Below is a small trained network, with its code and all its weights. Each question gives an input and a class and asks what happens when units are switched off, that is, made to give their printed mean instead of their output.

import numpy as np


def w(rows, s, z=0):
    codes = np.array(rows[::2]) - 128.0
    scale = np.full(codes.shape[1], s)
    scale[-1] = z or s
    return codes * scale


def f(y):
    return np.maximum(y, 0)


def log_softmax(a):
    a = a - a.max(-1, keepdims=True)
    return a - np.log(np.exp(a).sum(-1, keepdims=True))


def net(x, mask):
    res = np.array(x, float).reshape(1, 4) / 4 @ E
    y = f(res @ A[0][:, :-1].T + A[0][:, -1])
    res = res + np.where(mask, y, B[0][:, -1]) @ B[0][:, :-1]
    return log_softmax(res[-1] @ U[:, :-1].T + U[:, -1])


A, B = {}, {}
E = w([
[159,107,49,115,57,92,67,199,173],'x0',
[89,168,188,138,80,192,109,168,206],'x1',
[254,148,80,50,179,83,169,158,139],'x2',
[130,182,65,146,100,154,101,84,186],'x3',
],0.0074)
A[0] = w([
[115,122,59,147,118,115,103,68,119,254],'neuron 1',
[211,76,107,79,156,69,133,198,39,230],'neuron 2',
[152,117,83,134,138,102,126,75,119,202],'neuron 3',
[140,139,117,127,104,142,105,134,148,105],'neuron 4',
[7,112,193,160,119,155,133,111,72,189],'neuron 5',
[71,97,150,164,116,121,129,116,104,188],'neuron 6',
[110,155,128,140,108,154,111,110,165,203],'neuron 7',
[170,152,144,104,160,136,149,117,107,207],'neuron 8',
[123,108,94,132,97,111,112,180,174,187],'neuron 9',
[115,148,141,131,116,145,125,120,170,255],'neuron 10',
[130,162,206,114,133,176,142,132,202,183],'neuron 11',
[114,108,98,108,97,135,100,202,161,187],'neuron 12',
[120,114,94,151,49,106,96,204,225,181],'neuron 13',
],0.012,0.002)
B[0] = w([
[122,185,83,162,84,160,157,49,94,173],'neuron 1',
[228,119,161,160,123,4,179,173,144,252],'neuron 2',
[119,135,56,132,89,109,152,78,91,173],'neuron 3',
[114,105,123,101,135,151,114,144,127,152],'neuron 4',
[147,70,218,155,159,124,34,34,80,229],'neuron 5',
[176,133,157,125,145,138,68,87,98,180],'neuron 6',
[94,95,134,109,175,160,133,111,135,171],'neuron 7',
[112,88,102,133,151,76,157,151,163,180],'neuron 8',
[117,129,138,93,75,151,120,190,103,178],'neuron 9',
[85,109,136,119,151,162,139,126,141,169],'neuron 10',
[64,174,190,174,155,154,188,112,186,190],'neuron 11',
[140,173,137,128,75,146,102,199,124,182],'neuron 12',
[127,153,137,79,84,194,53,219,125,216],'neuron 13',
],0.018,0.012)
U = w([
[47,142,114,45,93,253,72,194,156,3],'0',
[189,68,112,149,145,6,224,149,151,105],'1',
[18,140,179,167,201,181,228,110,238,155],'2',
[140,28,218,182,150,142,30,23,49,163],'3',
[112,154,26,161,89,133,180,41,83,178],'4',
[178,162,166,118,43,111,115,223,122,148],'5',
],0.0052,0.0011)

Each question gives the input, the list of numbers given to net, and the class t.
The units are the neurons (one row each of A and B). Each row of codes is followed by its name. A weight is (code - 128) times the scale printed after its matrix; where a second scale follows, it is the last column's (A, B and U).
mask holds one flag per neuron, in row order. A switched-off neuron (its flag False) gives its mean, the last column of its row in B, instead of its output. The means were averaged over made-up inputs and are rounded, as every weight is.
A unit's drop is (log p(t) with every unit on - log p(t) with that unit switched off) / (log p(t) with every unit on - log p(t) with every unit switched off).
The circuit of an input: a set's keep is (log p(t) with only the set's units on - log p(t) with every unit switched off) / (log p(t) with every unit on - log p(t) with every unit switched off). Starting from the 12 units with the biggest drops (on a tie, the unit counted first), units are removed one at a time, each time the one whose removal leaves the highest keep (on an exact tie, the one counted first), for as long as the keep stays at least 0.8.
units of the circuit, in order: the units of the circuit, biggest drop first
top k neurons: the k neurons with the biggest drops, biggest first
drop of u: that unit's drop, to one decimal
input [3,3,3,1], class 0: units of the circuit, in order : (neuron 2; neuron 13)
input [-4,8,-1,7], class 2: units of the circuit, in order : (neuron 11)
input [5,4,7,6], class 0: top 2 neurons : (neuron 13; neuron 2)
input [-5,-7,4,6], class 1: top 3 neurons : (neuron 2; neuron 8; neuron 13)
input [0,0,3,1], class 1: units of the circuit, in order : (neuron 13; neuron 5)
input [4,4,-7,2], class 0: top 2 neurons : (neuron 13; neuron 2)
input [6,-7,-4,-5], class 1: top 2 neurons : (neuron 2; neuron 13)
input [1,-6,3,5], class 1: drop of neuron 2 : 1.0
input [1,3,-4,6], class 0: drop of neuron 13 : 0.1
input [-2,7,3,-1], class 2: drop of neuron 11 : 0.2
input [-8,8,1,7], class 2: drop of neuron 11 : 0.5
input [-1,7,4,6], class 0: top 2 neurons : (neuron 13; neuron 2)
